Here is a tiny trained network, its code and every weight. The questions are about switching its units off for an input and a class, where a switched-off unit gives its printed mean instead of its output.

import numpy as np


def w(rows, s, z=0):
    codes = np.array(rows[::2]) - 128.0
    scale = np.full(codes.shape[1], s)
    scale[-1] = z or s
    return codes * scale


def f(y):
    return np.maximum(y, 0)


def log_softmax(a):
    a = a - a.max(-1, keepdims=True)
    return a - np.log(np.exp(a).sum(-1, keepdims=True))


def net(x, mask):
    res = np.array(x, float).reshape(1, 7) / 4 @ E
    y = f(res @ A[0][:, :-1].T + A[0][:, -1])
    res = res + np.where(mask, y, B[0][:, -1]) @ B[0][:, :-1]
    return log_softmax(res[-1] @ U[:, :-1].T + U[:, -1])


A, B = {}, {}
E = w([
[89,111,240],'x0',
[13,142,98],'x1',
[129,129,127],'x2',
[130,129,129],'x3',
[142,254,150],'x4',
[128,126,125],'x5',
[124,129,126],'x6',
],0.0071)
A[0] = w([
[127,129,127,119],'n1',
[97,254,90,2],'n2',
[88,105,183,160],'n3',
[57,167,151,5],'n4',
[128,142,146,116],'n5',
[193,172,62,52],'n6',
[155,8,177,5],'n7',
[183,164,72,65],'n8',
[119,212,111,166],'n9',
[188,98,111,80],'n10',
[251,70,99,48],'n11',
[196,104,125,186],'n12',
[168,153,61,197],'n13',
[68,160,143,33],'n14',
[72,81,47,140],'n15',
[126,126,127,137],'n16',
[120,97,114,156],'n17',
[193,187,251,114],'n18',
[152,153,193,118],'n19',
[56,158,143,71],'n20',
[135,136,148,120],'n21',
[104,67,173,137],'n22',
[44,74,204,10],'n23',
[169,155,91,63],'n24',
[82,79,21,122],'n25',
],0.0094,0.0045)
B[0] = w([
[129,128,129,128],'n1',
[86,2,128,202],'n2',
[171,103,164,223],'n3',
[178,143,185,163],'n4',
[137,140,119,143],'n5',
[168,145,197,191],'n6',
[179,164,233,221],'n7',
[155,141,194,181],'n8',
[160,94,178,230],'n9',
[109,80,121,179],'n10',
[87,25,119,238],'n11',
[150,119,194,244],'n12',
[94,68,133,248],'n13',
[161,135,179,159],'n14',
[100,163,51,237],'n15',
[127,126,130,138],'n16',
[116,121,111,185],'n17',
[134,235,63,252],'n18',
[131,179,102,188],'n19',
[163,94,180,181],'n20',
[130,141,119,144],'n21',
[126,80,158,219],'n22',
[88,32,110,204],'n23',
[152,143,170,158],'n24',
[88,190,59,243],'n25',
],0.034,0.0042)
U = w([
[52,37,107,233],'0',
[220,158,204,125],'1',
[104,253,22,2],'2',
],0.0064,0.00042)

Each question gives the input, the list of numbers given to net, and the class t.
The units are the neurons (one row each of A and B). Each row of codes is followed by its name. A weight is (code - 128) times the scale printed after its matrix; where a second scale follows, it is the last column's (A, B and U).
mask holds one flag per neuron, in row order. A switched-off neuron (its flag False) gives its mean, the last column of its row in B, instead of its output. The means were averaged over made-up inputs and are rounded, as every weight is.
A unit's drop is (log p(t) with every unit on - log p(t) with that unit switched off) / (log p(t) with every unit on - log p(t) with every unit switched off).
top k neurons: the k neurons with the biggest drops, biggest first
drop when u is switched off: that unit's drop, to one decimal
input [7,-2,-2,3,-7,-6,7], class 1: top neuron : n7
input [8,5,-7,8,1,-8,-6], class 1: top 2 neurons : n4, n11
input [2,-1,1,1,-8,7,-6], class 1: top 3 neurons : n7, n2, n13
input [-6,-8,7,6,0,-5,5], class 0: top 4 neurons : n11, n13, n7, n10
input [3,0,0,-4,-7,0,6], class 1: top 2 neurons : n7, n11
input [5,8,0,0,5,8,8], class 1: top 2 neurons : n4, n14
input [1,8,3,-4,6,-2,-8], class 1: top 2 neurons : n4, n11
input [5,-4,0,-7,1,-6,-4], class 2: drop when n18 is switched off : 0.5
input [1,7,-6,-8,4,8,-3], class 1: drop when n17 is switched off : 0.1
input [4,-7,3,0,3,0,4], class 2: drop when n18 is switched off : 0.4
